Below is a small trained network, with its code and all its weights. Each question gives an input and a class and asks what happens when units are switched off, that is, made to give their printed mean instead of their output.

import numpy as np


def w(rows, s, z=0):
    codes = np.array(rows[::2]) - 128.0
    scale = np.full(codes.shape[1], s)
    scale[-1] = z or s
    return codes * scale


def norm(h):
    return h / np.sqrt((h * h).mean(-1, keepdims=True) + 1e-5)


def f(y):
    return np.maximum(y, 0)


def log_softmax(a):
    a = a - a.max(-1, keepdims=True)
    return a - np.log(np.exp(a).sum(-1, keepdims=True))


def net(x, mask):
    res = np.array(x, float).reshape(1, 8) / 4 @ E
    u = 0
    for l in range(3):
        y = f(norm(res) @ A[l][:, :-1].T + A[l][:, -1])
        res = res + np.where(mask[u : u + 3], y, B[l][:, -1]) @ B[l][:, :-1]
        u += 3
    return log_softmax(norm(res)[-1] @ U[:, :-1].T + U[:, -1])


A, B = {}, {}
E = w([
[201,203,139,115,170],'x0',
[219,162,153,184,38],'x1',
[222,129,126,161,96],'x2',
[56,196,175,118,108],'x3',
[176,121,112,26,108],'x4',
[189,199,218,101,101],'x5',
[137,159,189,1,166],'x6',
[160,35,235,136,180],'x7',
],0.0098)
A[0] = w([
[155,69,84,84,58,66],'L0N0',
[54,185,166,104,5,2],'L0N1',
[164,210,58,85,35,43],'L0N2',
],0.022,0.0058)
B[0] = w([
[198,92,98,153,205,197],'L0N0',
[8,108,241,194,91,236],'L0N1',
[197,196,145,113,200,255],'L0N2',
],0.015,0.0089)
A[1] = w([
[128,56,24,4,41,12],'L1N0',
[122,203,30,21,32,47],'L1N1',
[226,116,202,61,54,2],'L1N2',
],0.019,0.0038)
B[1] = w([
[179,4,66,71,132,177],'L1N0',
[65,201,135,123,115,146],'L1N1',
[153,149,202,63,89,253],'L1N2',
],0.012,0.005)
A[2] = w([
[4,96,44,133,134,66],'L2N0',
[131,121,69,194,46,32],'L2N1',
[82,70,125,92,175,3],'L2N2',
],0.03,0.0036)
B[2] = w([
[5,166,75,89,167,251],'L2N0',
[157,93,74,206,137,174],'L2N1',
[190,87,158,84,88,227],'L2N2',
],0.019,0.012)
U = w([
[6,119,84,103,146,153],'0',
[98,131,208,197,62,161],'1',
[191,184,212,62,148,166],'2',
[188,102,51,179,129,2],'3',
[132,7,117,57,123,54],'4',
],0.019,0.003)

Each question gives the input, the list of numbers given to net, and the class t.
The units are the neurons (one row each of A and B). Each row of codes is followed by its name. A weight is (code - 128) times the scale printed after its matrix; where a second scale follows, it is the last column's (A, B and U).
mask holds one flag per neuron, layer by layer. A switched-off neuron (its flag False) gives its mean, the last column of its row in B, instead of its output. The means were averaged over made-up inputs and are rounded, as every weight is.
A unit's drop is (log p(t) with every unit on - log p(t) with that unit switched off) / (log p(t) with every unit on - log p(t) with every unit switched off).
The circuit of an input: a set's keep is (log p(t) with only the set's units on - log p(t) with every unit switched off) / (log p(t) with every unit on - log p(t) with every unit switched off). Starting from all 9 units, units are removed one at a time, each time the one whose removal leaves the highest keep (on an exact tie, the one counted first), for as long as the keep stays at least 0.8.
circuit, biggest first: the units of the circuit, biggest drop first
unit that matters most: the unit with the biggest drop
k most important neurons: the k neurons with the biggest drops, biggest first
k most important neurons of layer l: the k neurons of layer l with the biggest drops, biggest first
drop when u is switched off: that unit's drop, to one decimal
input [-5,2,-2,-6,-5,3,-4,1], class 3: unit that matters most : L2N1
input [0,3,6,7,1,6,-2,-1], class 1: 2 most important neurons : [L0N1; L2N2]
input [6,2,-4,2,-1,-5,1,7], class 4: circuit, biggest first : [L0N2; L2N2]
input [5,-6,3,-8,6,-3,1,-4], class 2: 3 most important neurons : [L2N1; L0N2; L2N0]
input [-7,3,3,8,-2,4,8,8], class 1: circuit, biggest first : [L0N1; L0N2]
input [3,-1,-7,6,-5,3,1,-8], class 1: 2 most important neurons : [L0N2; L0N1]
input [4,6,-4,-5,7,-3,-3,3], class 3: 2 most important neurons : [L0N0; L2N2]
input [1,4,-2,0,1,-7,-1,-3], class 3: 2 most important neurons of layer 2 : [L2N0; L2N2]
input [-5,-7,-8,-2,3,3,6,1], class 4: 4 most important neurons : [L2N2; L0N1; L1N0; L0N2]
input [5,8,4,0,-5,-5,0,2], class 3: 2 most important neurons : [L0N2; L2N1]
input [5,1,8,1,-4,-7,2,1], class 3: 3 most important neurons : [L0N2; L0N1; L2N0]
input [1,5,-2,6,-7,0,-7,2], class 0: 2 most important neurons of layer 0 : [L0N2; L0N0]
input [-3,0,-6,0,1,6,-4,-7], class 1: 2 most important neurons of layer 0 : [L0N1; L0N2]
input [0,-1,3,1,6,-6,-8,4], class 3: unit that matters most : L0N0
input [-2,8,-1,-5,7,0,-6,-6], class 2: 2 most important neurons : [L0N2; L2N1]
input [-2,5,-4,8,6,-5,-7,-6], class 1: 2 most important neurons : [L0N2; L0N1]
input [-7,2,1,2,8,8,1,1], class 1: 2 most important neurons : [L0N1; L2N2]
input [7,3,0,0,-7,-2,3,-7], class 2: 2 most important neurons : [L0N2; L2N0]
input [-7,6,1,-7,1,1,7,-3], class 3: 2 most important neurons of layer 0 : [L0N0; L0N1]
input [-7,6,7,3,-1,1,-8,2], class 3: unit that matters most : L2N1
input [-5,-2,6,-6,3,-8,-4,0], class 3: 2 most important neurons : [L0N0; L2N1]
input [-1,-7,-3,2,-3,-5,8,5], class 4: 3 most important neurons : [L2N2; L0N1; L1N1]
input [6,2,-6,7,1,7,2,6], class 1: 2 most important neurons of layer 0 : [L0N2; L0N1]
input [-7,0,4,4,7,3,-5,-2], class 1: drop when L0N1 is switched off : 2.0
input [-6,-2,-5,1,-8,8,5,2], class 1: drop when L1N0 is switched off : 0.1
input [-2,6,7,-1,-3,-4,-5,7], class 3: drop when L0N1 is switched off : 0.2
input [-4,-6,-3,8,-4,6,4,4], class 1: drop when L2N0 is switched off : -0.2
input [7,1,4,2,1,-7,-3,-6], class 2: circuit, biggest first : [L0N2]
